Below are the code and all the weights of a small trained network. Each question names an input and a class and asks about switching units off, where a switched-off unit gives its printed mean instead of its output.

import numpy as np


def w(rows, s, z=0):
    codes = np.array(rows[::2]) - 128.0
    scale = np.full(codes.shape[1], s)
    scale[-1] = z or s
    return codes * scale


def f(y):
    return np.maximum(y, 0)


def log_softmax(a):
    a = a - a.max(-1, keepdims=True)
    return a - np.log(np.exp(a).sum(-1, keepdims=True))


def net(x, mask):
    res = np.array(x, float).reshape(1, 4) / 4 @ E
    y = f(res @ A[0][:, :-1].T + A[0][:, -1])
    res = res + np.where(mask, y, B[0][:, -1]) @ B[0][:, :-1]
    return log_softmax(res[-1] @ U[:, :-1].T + U[:, -1])


A, B = {}, {}
E = w([
[137,102,97,168,223,52,93,37,71],'x0',
[197,99,64,130,207,120,181,240,165],'x1',
[49,2,120,79,141,149,143,98,136],'x2',
[205,99,53,134,27,126,169,68,138],'x3',
],0.0096)
A[0] = w([
[133,109,89,114,101,130,144,114,112,106],'N1',
[173,93,70,130,58,133,136,94,146,124],'N2',
[114,117,119,145,152,124,142,112,131,253],'N3',
[45,156,182,116,195,134,108,178,134,105],'N4',
[69,16,120,112,146,154,155,124,149,137],'N5',
[98,126,157,118,64,176,138,215,148,144],'N6',
[112,168,151,131,93,115,112,95,122,171],'N7',
[157,162,113,130,140,121,118,149,127,104],'N8',
[173,120,113,118,101,119,139,106,146,82],'N9',
[116,93,155,101,121,140,118,105,135,186],'N10',
[177,93,95,114,174,122,148,186,113,144],'N11',
[146,116,105,162,205,94,119,67,106,97],'N12',
[145,129,127,113,169,107,102,111,95,166],'N13',
[179,252,142,146,139,121,134,115,129,190],'N14',
[165,99,86,112,172,130,141,185,155,80],'N15',
[84,163,172,101,92,143,115,56,103,90],'N16',
],0.014,0.0058)
B[0] = w([
[164,123,145,141,159,139,139,161,122,172],'N1',
[200,110,126,131,238,139,161,116,99,235],'N2',
[143,114,30,81,100,187,137,116,154,190],'N3',
[249,89,118,159,224,146,178,124,88,234],'N4',
[139,110,124,111,43,63,66,221,67,254],'N5',
[149,204,102,54,86,99,155,36,159,235],'N6',
[99,96,80,172,121,159,158,143,178,198],'N7',
[99,110,121,123,91,100,128,164,109,159],'N8',
[160,147,165,153,179,118,146,151,102,173],'N9',
[140,83,74,132,101,137,102,152,147,187],'N10',
[75,90,102,195,103,154,139,108,198,219],'N11',
[142,218,173,69,71,107,172,81,139,227],'N12',
[163,152,99,90,122,136,150,110,182,188],'N13',
[134,42,94,86,65,95,69,195,80,234],'N14',
[63,130,174,224,118,110,129,89,153,209],'N15',
[79,118,145,230,115,89,163,127,197,222],'N16',
],0.014)
U = w([
[64,122,130,254,105,131,149,133,199,132],'0',
[153,86,102,79,62,89,55,229,72,99],'1',
[239,128,142,139,253,139,184,148,72,131],'2',
[161,233,132,9,79,116,162,63,185,112],'3',
[138,108,60,84,119,188,104,149,152,253],'4',
[61,172,170,160,170,176,105,156,77,92],'5',
[108,171,182,70,159,168,69,126,137,90],'6',
],0.0078,0.0066)

Each question gives the input, the list of numbers given to net, and the class t.
The units are the neurons (one row each of A and B). Each row of codes is followed by its name. A weight is (code - 128) times the scale printed after its matrix; where a second scale follows, it is the last column's (A, B and U).
mask holds one flag per neuron, in row order. A switched-off neuron (its flag False) gives its mean, the last column of its row in B, instead of its output. The means were averaged over made-up inputs and are rounded, as every weight is.
A unit's drop is (log p(t) with every unit on - log p(t) with that unit switched off) / (log p(t) with every unit on - log p(t) with every unit switched off).
The circuit of an input: a set's keep is (log p(t) with only the set's units on - log p(t) with every unit switched off) / (log p(t) with every unit on - log p(t) with every unit switched off). Starting from the 12 units with the biggest drops (on a tie, the unit counted first), units are removed one at a time, each time the one whose removal leaves the highest keep (on an exact tie, the one counted first), for as long as the keep stays at least 0.8.
units of the circuit, in order: the units of the circuit, biggest drop first
unit that matters most: the unit with the biggest drop
k most important neurons: the k neurons with the biggest drops, biggest first
drop of u: that unit's drop, to one decimal
input [2,4,2,-3], class 0: unit that matters most => N2
input [-1,-6,-1,-7], class 2: 3 most important neurons => (N4 N11 N15)
input [3,-1,-2,4], class 2: units of the circuit, in order => (N5 N11)
input [-2,8,3,8], class 0: 3 most important neurons => (N11 N15 N4)
input [-2,-3,6,-7], class 2: 2 most important neurons => (N4 N14)
input [7,-2,-6,-5], class 3: 2 most important neurons => (N12 N5)
input [7,-6,8,1], class 1: 2 most important neurons => (N5 N6)
input [6,6,5,3], class 0: 2 most important neurons => (N11 N15)
input [6,7,-3,-3], class 0: 3 most important neurons => (N11 N15 N6)
input [-7,-1,7,-8], class 2: 2 most important neurons => (N4 N14)
input [-2,-6,5,4], class 0: 2 most important neurons => (N16 N14)
input [6,-4,4,6], class 2: 3 most important neurons => (N2 N6 N1)
input [-8,-4,7,-5], class 3: 3 most important neurons => (N6 N14 N8)
input [2,-5,2,6], class 2: units of the circuit, in order => (N2)
input [4,8,2,8], class 0: 2 most important neurons => (N11 N15)
input [0,5,-8,-1], class 1: drop of N14 => 3.8
input [1,-7,-1,8], class 2: drop of N1 => 0.2
input [1,1,1,4], class 2: drop of N14 => 0.1
